array([[38, 66, 19, 33],
       [40, 88,  2, 28],
       [34, 66, 22, 49]]) | 38

array([[ 1, 46, 40, 97],
       [96, 48, 65, 16]]) | 1

array([8, 7, 1, 1, 7]) | 8

array([[37, 45, 94, 20, 51, 48, 55],
       [44, 34, 29, 51, 50, 55, 25],
       [36, 45, 97, 22, 51, 49, 56]]) | 37

array([[33, 42, 81, 68],
       [68, 96, 28,  6],
       [45, 25, 94, 54]]) | 33

array([5111, 9262, 3005, 5629, 5324, 6011]) | 5111

array([822, 475, 158, 385]) | 822

array([-21,  17, -12,  25, -21,  27, -38]) | -21

array([1, 0, 7, 1]) | 1
---
[[5, 4, 1, 3], [3, 4, 7, 6], [5, 2, 6, 5]] ans = 1
[6072, 1460, 9227, 5148, 5740, 5726] ans = 5740
[[4858, 9393, 8354, 3031], [5040, 9393, 8536, 2239]] ans = 8354
[[33, 37, 30, 46, 34], [11, 22, 31, 21, 37], [39, 42, 4, 25, 76]] ans = 46
[818, 165, 521, 395, 420, 664] ans = 420
[6, 7, 1, 3, 7] ans = 3
[80, 145, -52, -675, 745, -382, -327] ans = -382
[[3, 5, 4, 2, 5, 3, 1], [3, 8, 4, 2, 5, 3, 0]] ans = 3
[[373, -157, 395, 696, 420, -825, 809], [450, 12, 460, -8, 470, 17, 302]] ans = -825
[6, 76, 51, 60, 42, 33] ans = 42
---
array([3227, 5370, 8019, 4749, 4386, 6992]) out 6992
array([75, 65, 39, 73, 22,  9, 31]) out 31
array([7040, 4783, 1432, 8179]) out 8179
array([8610, 7607, 3283, 2155]) out 2155
array([ 19, -21, -29,  20,  39, -36]) out -36
array([7, 4, 2, 7, 9, 1, 7]) out 7
array([ 20, -31,  41,  -8]) out -8
array([-659,  716,  971,  486]) out 486
---
-.43   .20  -.50  -.06 -> .20
-.10   .22  -.44   .47  -.15   .07  -.18 -> -.15
-.01  -.02   .54   .23 -> -.02
 .14  -.11   .08   .18  -.25   .49 -> .18
 .35  -.01  -.19   .29  -.59 -> -.19
 .38   .34   .30   .46  -.19   .44   .01 -> -.19
-.43   .07  -.08  -.22  -.10  -.01 -> -.22
 .18   .24  -.03   .21  -.41  -.52 -> .21
---
array([.12, .00, .42, .25]) result: .42, .25

array([ .10,  .17, -.56, -.03]) result: .17, .10

array([[-.15, -.27,  .15,  .31, -.10, -.03],
       [-.45, -.46, -.03,  .46,  .03, -.09],
       [ .02, -.08,  .26,  .29,  .02, -.05]]) result: .46, .31

array([ .16,  .33,  .22, -.53]) result: .33, .22

array([ .10,  .26,  .46,  .14, -.39,  .38]) result: .46, .38

array([ .08, -.20, -.55, -.19,  .09,  .07]) result: .09, .08

array([[-.32,  .12, -.16,  .44],
       [-.26,  .01, -.23,  .41]]) result: .44, .41

array([[ .09,  .26,  .01,  .55, -.52,  .02],
       [-.48, -.58,  .47,  .57, -.53,  .42]]) result: .57, .55
---
Q: [ 40  52  28 197 113  15 120]
A: 197

Q: [916 384 204 926 534]
A: 384

Q:
[[556 613 331 618 793 385 624]
 [425 670 638 676 474 768 440]
 [595 407 802 362 228 612 627]]
A: 362

Q:
[[36 10 13 55 27 53]
 [36  7 20 75 47 75]
 [34 21 13 40 37 30]]
A: 13

Q: [ 26 -37 -10 -34]
A: 26

Q:
[[ 692  256 -272  359  541  728 -652]
 [-142 -435 -485 -663 -277 -682 -994]]
A: -663
---
array([ .06,  .48, -.20, -.15, -.16,  .31,  .50]) result: -.15, .50

array([[-.02,  .47,  .07, -.24, -.02],
       [-.14,  .30,  .08, -.04, -.14],
       [-.17,  .29,  .08, -.05, -.17]]) result: .08, .47

array([ .29,  .41, -.09, -.24,  .43]) result: -.09, .43

array([ .44,  .03,  .03, -.18, -.01,  .25, -.04]) result: -.18, .44

array([ .10, -.12, -.27,  .45, -.15]) result: -.27, .45

array([ .19,  .16, -.30, -.15, -.44, -.11,  .40]) result: -.15, .40

array([ .08,  .22,  .34,  .53, -.20, -.40,  .12]) result: .53, .53

array([ .46, -.25, -.37,  .06, -.35,  .18, -.04]) result: .06, .46

array([ .18,  .22, -.35,  .25,  .46,  .06,  .32]) result: .25, .46

array([ .09, -.19,  .55, -.34,  .01,  .04, -.21]) result: -.34, .55
